[[ -2  -2  11]
 [  2  12 -16]
 [  3  35 -34]
 [ -1   8 -14]
 [ 29   4   5]
 [ -1  11 -14]
 [ -6 -21   4]
 [  0   7 -15]
 [ 23  -4   6]
 [  2   3   5]
 [-29  56 -29]]
->
[[-29   2  23   0  -6  -1  29  -1   3   2  -2]
 [ 56   3  -4   7 -21  11   4   8  35  12  -2]
 [-29   5   6 -15   4 -14   5 -14 -34 -16  11]]

[[ 11  12 -32   2  24  16]
 [ 53 -49  31 -19  47  -5]]
->
[[ 53  11]
 [-49  12]
 [ 31 -32]
 [-19   2]
 [ 47  24]
 [ -5  16]]

[[-25  22]
 [-55  28]
 [ 46 -27]
 [-27  31]
 [-24  22]
 [ 26 -20]]
->
[[ 26 -24 -27  46 -55 -25]
 [-20  22  31 -27  28  22]]

[[ 36   4  17  22  22 -15   4  20 -33]
 [-16   3 -37 -29 -19 -27 -29  19  41]
 [ 35 -18  -9   1  39   6 -42 -23  46]
 [ 46 -40  30  47 -34  48  37  -1   8]]
->
[[ 46  35 -16  36]
 [-40 -18   3   4]
 [ 30  -9 -37  17]
 [ 47   1 -29  22]
 [-34  39 -19  22]
 [ 48   6 -27 -15]
 [ 37 -42 -29   4]
 [ -1 -23  19  20]
 [  8  46  41 -33]]

[[ 29 -37  43  23 -24]
 [-46  43 -39 -34  40]
 [ 36 -26 -11  13 -21]
 [ -1 -11  16   9  -2]
 [ 35 -20  -2   5 -19]]
->
[[ 35  -1  36 -46  29]
 [-20 -11 -26  43 -37]
 [ -2  16 -11 -39  43]
 [  5   9  13 -34  23]
 [-19  -2 -21  40 -24]]

[[-32  49 -33  55 -23  51]
 [ -5  14  -4  18  -8  17]
 [ -5  -3  -3   9   8   0]
 [ 12 -10  15   3  16  -3]
 [ 39 -34  39 -37  32 -35]
 [ 27 -39  28 -36  31 -40]]
->
[[ 27  39  12  -5  -5 -32]
 [-39 -34 -10  -3  14  49]
 [ 28  39  15  -3  -4 -33]
 [-36 -37   3   9  18  55]
 [ 31  32  16   8  -8 -23]
 [-40 -35  -3   0  17  51]]

[[ 27  27   3 -44  38]
 [ 35  40  10 -50  30]]
->
[[ 35  27]
 [ 40  27]
 [ 10   3]
 [-50 -44]
 [ 30  38]]
---
[[ 10   5  31]
 [-37  50  13]]
->
[[-37  50  13]
 [ 10   5  31]]

[[ 30 -40  19 -39   9  24  29  26  19  29  19 -32   9  27  29]
 [-33  47 -23  47  -9 -30 -33 -33 -27 -34 -11  44  -6 -29 -34]
 [ -6 -14   0 -15  -9   3  -1   2   4  -1 -21 -15 -16  -3  -2]
 [-33  38 -20  39 -13 -20 -28 -23 -12 -27 -29  35 -18 -25 -30]
 [  0  24 -11  31  12 -12  -9  -9  -8  -8  16  27  15  -8  -6]
 [ 31 -39  21 -38   9  26  30  30  24  31  13 -35   8  27  31]]
->
[[ 31 -39  21 -38   9  26  30  30  24  31  13 -35   8  27  31]
 [  0  24 -11  31  12 -12  -9  -9  -8  -8  16  27  15  -8  -6]
 [-33  38 -20  39 -13 -20 -28 -23 -12 -27 -29  35 -18 -25 -30]
 [ -6 -14   0 -15  -9   3  -1   2   4  -1 -21 -15 -16  -3  -2]
 [-33  47 -23  47  -9 -30 -33 -33 -27 -34 -11  44  -6 -29 -34]
 [ 30 -40  19 -39   9  24  29  26  19  29  19 -32   9  27  29]]

[[-19  -1  30 -49 -18   3]
 [ 37  -7  37 -35  -3  42]
 [-45  14  42   0  -7   0]
 [-11  -2  50 -35 -11  26]
 [ 33 -25 -39  24  12 -13]]
->
[[ 33 -25 -39  24  12 -13]
 [-11  -2  50 -35 -11  26]
 [-45  14  42   0  -7   0]
 [ 37  -7  37 -35  -3  42]
 [-19  -1  30 -49 -18   3]]

[[ 10  11   6]
 [  2 -13  52]
 [  0  16 -44]
 [  6  -2  49]
 [-11  -7 -19]
 [ -8   1 -39]
 [ 10   4  28]]
->
[[ 10   4  28]
 [ -8   1 -39]
 [-11  -7 -19]
 [  6  -2  49]
 [  0  16 -44]
 [  2 -13  52]
 [ 10  11   6]]

[[-20  -8 -15  -8]
 [-10  -2 -14   1]
 [ 17  -5   7  -2]
 [-12  -2  -3  -5]
 [ -4  -4   9 -10]
 [-13   0  -9  -1]
 [  2   5 -12  11]
 [-12  -2  12 -14]
 [ 36   4  17   9]
 [-17  -1  -8  -3]
 [ 15  -4  40 -18]]
->
[[ 15  -4  40 -18]
 [-17  -1  -8  -3]
 [ 36   4  17   9]
 [-12  -2  12 -14]
 [  2   5 -12  11]
 [-13   0  -9  -1]
 [ -4  -4   9 -10]
 [-12  -2  -3  -5]
 [ 17  -5   7  -2]
 [-10  -2 -14   1]
 [-20  -8 -15  -8]]

[[-13   2 -22  38  -5]
 [ -8  -5 -20  -1 -24]
 [-11  -3 -10  24 -13]
 [ 20 -29  -4  15 -12]
 [ 22  -9 -21  -6 -14]
 [ 16 -32  -6  30  -5]
 [ 17 -42 -16  32 -17]
 [ -1  -3 -16  15 -29]
 [-10  -6  -2  24  -3]
 [-14  -7 -27   1 -13]
 [  4  -9 -11   3 -21]
 [-11   0 -32  22 -16]]
->
[[-11   0 -32  22 -16]
 [  4  -9 -11   3 -21]
 [-14  -7 -27   1 -13]
 [-10  -6  -2  24  -3]
 [ -1  -3 -16  15 -29]
 [ 17 -42 -16  32 -17]
 [ 16 -32  -6  30  -5]
 [ 22  -9 -21  -6 -14]
 [ 20 -29  -4  15 -12]
 [-11  -3 -10  24 -13]
 [ -8  -5 -20  -1 -24]
 [-13   2 -22  38  -5]]
